cols: N B Z U M Y P
[102 167 192 147  90  98 151] : Tadi
[ 99 132 117 121 109  95 120] : mumu
[105 120  91 111 144 138 114] : gul
[187 128 132  90 174 172 133] : furu
[ 76 122 116 135  95  75 156] : Dum
next: [102 167 192] => [147  90  98]
down: [ 98  95 138 172] => Y
next: [128 132  90] => [174 172 133]

cols: T R C X G E W
[ 98 141 114 119 134 124 167] = mevob
[121 123 120 145 108 115 167] = vut
[162  75 143 129 111 146 143] = Veges
[143  92 133 108 134 121 172] = suz
[124 110 140 126 130 109 182] = furu
[119 133 124 167 156  97 162] = Tadi
both Tadi Veges:  => [162]
find: [ 92 133 108 134] => suz
both mevob furu:  => [124]
both suz mevob:  => [134]
find: [119 134 124 167] => mevob

cols: D S K A V J H
[166 103 166 134 134 149 100]  suz
[166 103 166 133  76 150  82]  Dum
[117 132 168  93  90 109 146]  furu
[106 135  82 182 176 115 160]  mumu
[117 132 176  93  90 109 149]  Rifu
next: [132 168] => [ 93  90 109]
both suz Rifu:  => [149]
next: [176  93] => [ 90 109 149]
down: [146 160] => H
down: [103 103] => S

cols: Gak Nesos poras Sino Ver
[127 128 129 133 178] -> vut
[129 128 132 178 178] -> Veges
[128 127 128 128 174] -> furu
[127 128 128 128 178] -> Tadi
[135 178 177 177 178] -> Dum
[135 177 178 177 178] -> vese
[128 128 128 176 178] -> mumu
[129 128 178 132 177] -> bel
[128 128 125 178 177] -> mevob
[128 129 128 175 178] -> gul
find: [128 128 125 178 177] => mevob
find: [128 128 128 178] => Tadi
find: [135 178 177 177] => Dum
both mumu Dum:  => [178]
down: [174 178 178 178 178 177] => Ver
find: [129 128 178 132 177] => bel

cols: goko Domir Rida zedi lovu mik Gotun gapib zigil
[ 89  99 122 116 113 120 124 130 125] = Rifu
[114 129 143 144 189  99 103 135 122] = vese
[111 132 128 148  88  99 113 121 136] = mumu
[180 122 127 150  98 137 122 131 134] = mevob
next: [ 99 122] => [116 113 120]
find: [88 99] => mumu
down: [114 111 180] => goko
both mumu vese:  => [99]
find: [180 122 127 150  98 137 122 131] => mevob
next: [ 99 122 116 113 120] => [124 130 125]

cols: moze Kitap Zul rim Balit gazat
[170 180 139 103 161  88] : vut
[180 188 143  98 167  81] : gul
[171 180 169 154  94 114] : furu
[ 81  76 114 154  94 169] : vese
[172 177 141 104 160  90] : bel
[180 141 114 160  87 179] : mumu
down: [172 180] => moze
next: [180 169] => [154  94 114]
find: [114 154  94 169] => vese
find: [ 76 114 154] => vese

cols: siref Guk puse ful kuza febu
[116 109 129 108 128 150] : Veges
[124 106  90 128 127 129] : Dum
[129 129 109  66 124 138] : suz
[118 106 128  90 126 146] : mumu
[124 126 127 126 128 130] : vut
[124 142 121 133 125 113] : gul
[123  90  91 105 129 135] : bel
find: [106 128  90] => mumu
next: [106 128] => [ 90 126 146]
both suz bel:  => [129]
both Dum gul:  => [124]
both vut gul:  => [124]
find: [109 129] => Veges
both bel suz:  => [129]

cols: Feti lofi Fen Rusi Gole
[148 129 132 111 134] = mevob
[139 111  80 112 118] = suz
[131 150 126 112 118] = Rifu
[139 127 115 158  83] = Veges
[151 112 123 182  71] = vut
[150 139 100 161  92] = bel
[154 164  80 179  84] = furu
[170 169  91 163  88] = Dum
[150 165  90 170 112] = mumu
[171 173  86 165  68] = gul
[175 184  80 174  91] = Tadi
[190 159  71 174 112] = vese
find: [190 159  71 174 112] => vese
both Tadi suz:  => [80]
find: [171 173  86 165  68] => gul
both Dum mumu:  => [170]
find: [150 139 100 161  92] => bel
down: [111 112 112 158 182] => Rusi
find: [154 164  80 179  84] => furu

cols: zuze zosa paneb zazi mot fozik biz
[129 147 130 121 127 132 133] : vut
[138 161 124 103 129 151 142] : mumu
[129 147 130 121 112  99  98] : mevob
[139 147 130 128 108  91  90] : Dum
[108 138 127 121 135 132 133] : Veges
[139 130 147 118 106 120 133] : Rifu
[113 150 116 159 127 122 110] : furu
[138 161 124 103 129 151 156] : suz
[113 134 130 125 140 193 153] : Tadi
[129 148 130 124 124 141 141] : bel
down: [121 118 159 103 125] => zazi
find: [129 148 130 124 124] => bel
down: [121 103 121] => zazi
next: [139 147 130] => [128 108  91]

cols: pidef vol buzer kip botir Muvid Revup Gaf pel zapeg
[136 130 154 129 133 129 131 129 129 186] -> mevob
[136 134 166 129 133 130 130 129 128 171] -> Tadi
[136 134 166 129 133 130 131 129 129 162] -> vese
[129 129 172 128 128 128 128 128 128 186] -> suz
find: [129 129 172 128 128 128 128 128 128 186] => suz
find: [136 134 166 129 133 130 131 129 129 162] => vese
find: [136 130 154 129 133 129 131 129 129 186] => mevob

cols: mume rizi mazas desik Tubi
[130 148 164  81 183] = mevob
[ 70 148 124 100  74] = Dum
[ 70 125 125 148  69] = Veges
[130 148 147  96 149] = suz
both suz Dum:  => [148]
down: [100 148  96] => desik
find: [164  81 183] => mevob
find: [ 70 148] => Dum
both Veges mevob:  => [148]
both Dum mevob:  => [148]
find: [ 70 148 124 100  74] => Dum

cols: zug vuf Lep redu
[135 117 130 119] -> Dum
[128 127 130 121] -> Veges
[ 81 159 154 167] -> vese
[101 150 148 150] -> gul
[103 105 108 100] -> bel
[ 90 150 146 155] -> Tadi
[127 127 128 129] -> suz
[118 119 149 157] -> mevob
[132 126 130 125] -> mumu
[127 129 128 132] -> furu
[129 161 157 170] -> Rifu
[127 127 126 129] -> vut
find: [127 127 126 129] => vut
down: [108 146 128 149] => Lep
both vut Rifu:  => [129]
find: [130 119] => Dum

cols: nuzam nazak Ledo zeko vuge
[120 140  80 104 151] -> mevob
[155 167 146 141 102] -> vese
[121  98 114  89  76] -> bel
down: [146 114] => Ledo
find: [140  80 104 151] => mevob
down: [140 167] => nazak

cols: dev lezom nuru nufo
[183  99  72  91] -> furu
[102 123 118  82] -> gul
[ 85  93 157 166] -> vese
[179  78 165 161] -> bel
[116  92  80 178] -> Dum
[131  84 181  86] -> Tadi
find: [183  99  72  91] => furu
down: [ 91  82 166 161 178] => nufo
find: [179  78 165 161] => bel

cols: pize Zam ribu dis zulov
[131 131 127 118  95] : gul
[131 134 127 118  74] : mevob
[128 134 134 118  95] : Rifu
[127 135 132 120 104] : mumu
find: [131 131 127 118  95] => gul
find: [127 135 132 120 104] => mumu
down: [118 120] => dis
find: [131 134 127 118  74] => mevob
both mevob mumu:  => [127]
both gul mumu:  => [127]

cols: kega Lodok Safuf loriv Vedil
[155 138  99 163 135] : vese
[155 116  91 186 110] : vut
[166 168 118 127 170] : suz
find: [155 116  91 186 110] => vut
find: [ 91 186 110] => vut
both vese vut:  => [155]
find: [163 135] => vese

cols: gaba Vov Ganug vabo kiza Lilab bebe Bet Maki Getak
[182 144 128 128 129 128 128 128 128 127] -> vut
[125 132 169 176 135 129 127 129 128 127] -> Veges
[130 126 126 118 139 178 102 125 129 127] -> furu
[128 128 124 133 127 129 113 182 156 123] -> Dum
down: [144 132 126] => Vov
find: [128 128 124 133 127 129 113 182 156 123] => Dum
find: [128 128 127] => vut
find: [130 126 126 118 139 178 102 125 129 127] => furu

cols: Famu naz Finu fubo buvas
[131 114 116 140 137]  mevob
[177 132  60 120 168]  gul
[150 130 124 128 145]  vese
[ 62  79 189  98 103]  Tadi
[156 119 114 157  86]  mumu
down: [120 128  98] => fubo
down: [ 60 124 189 114] => Finu
find: [150 130 124 128 145] => vese
find: [ 62  79 189  98 103] => Tadi

cols: nuvul Kavel tagu ladu keb vesot Logol gonos duve
[154  81 158 105 165 153 118  84  82]  vese
[ 78 159 104 176  66 108 164 158 155]  bel
[ 78 158 105 176  66 108 165 157 154]  Veges
[ 77 159 104 177  65 108 165 158 155]  mumu
[ 79 158 105 176  67 108 164 157 155]  suz
[159  77 177 104 156 157 126  83  79]  Tadi
[ 78 159 104 176  66 108 165 158 155]  vut
[148  80 157 112 158 156 124  83  79]  mevob
[ 79 159 104 176  67 108 164 158 155]  furu
[147  81 156 113 156 156 126  83  80]  gul
[ 79 158 104 176  67 108 164 158 155]  Rifu
[ 81 159 104 173  69 109 162 158 156]  Dum
down: [ 67 156  66] => keb
find: [147  81 156 113 156 156 126  83  80] => gul
find: [ 77 159 104 177] => mumu
next: [ 81 158 105] => [165 153 118]

cols: kateg rupa Teli kini mozi Tul legot rofa seke neked
[197 195 195  61 196  60 197  61 195 195] -> vut
[196 195 195  61 196  60 197  61 195 195] -> vese
[ 60 200  66  96  61 102  65  98  66  73] -> suz
find: [196 195 195  61 196  60 197  61 195 195] => vese
find: [ 60 200  66  96  61 102  65  98  66  73] => suz
down: [196  61] => mozi
find: [197 195 195  61 196  60 197  61 195 195] => vut

cols: Mutel lel fom dumuz Nezig bez bofom neni vekof
[123 168 130 178 137 183 156 141 159] : Rifu
[170 131 158 113 139  93 139  78 131] : suz
[128 131 158 113 177 182 132 191 137] : Veges
[121 132 125 143 128 126 126 147 138] : Dum
[132 107 136 128 139 136 156 141 178] : mevob
[121 132 156 123 168 130 176 137 183] : vese
[132 107 136 119 141 136 156 141 159] : mumu
[128 162 100 125  98 151 102 146 107] : Tadi
find: [121 132 125 143 128 126 126 147 138] => Dum
find: [123 168 130 176 137 183] => vese
both mumu Veges:  => [132]
next: [113 177] => [182 132 191]
both Veges Tadi:  => [128]
both Tadi Veges:  => [128]
both mumu Tadi:  => [107]

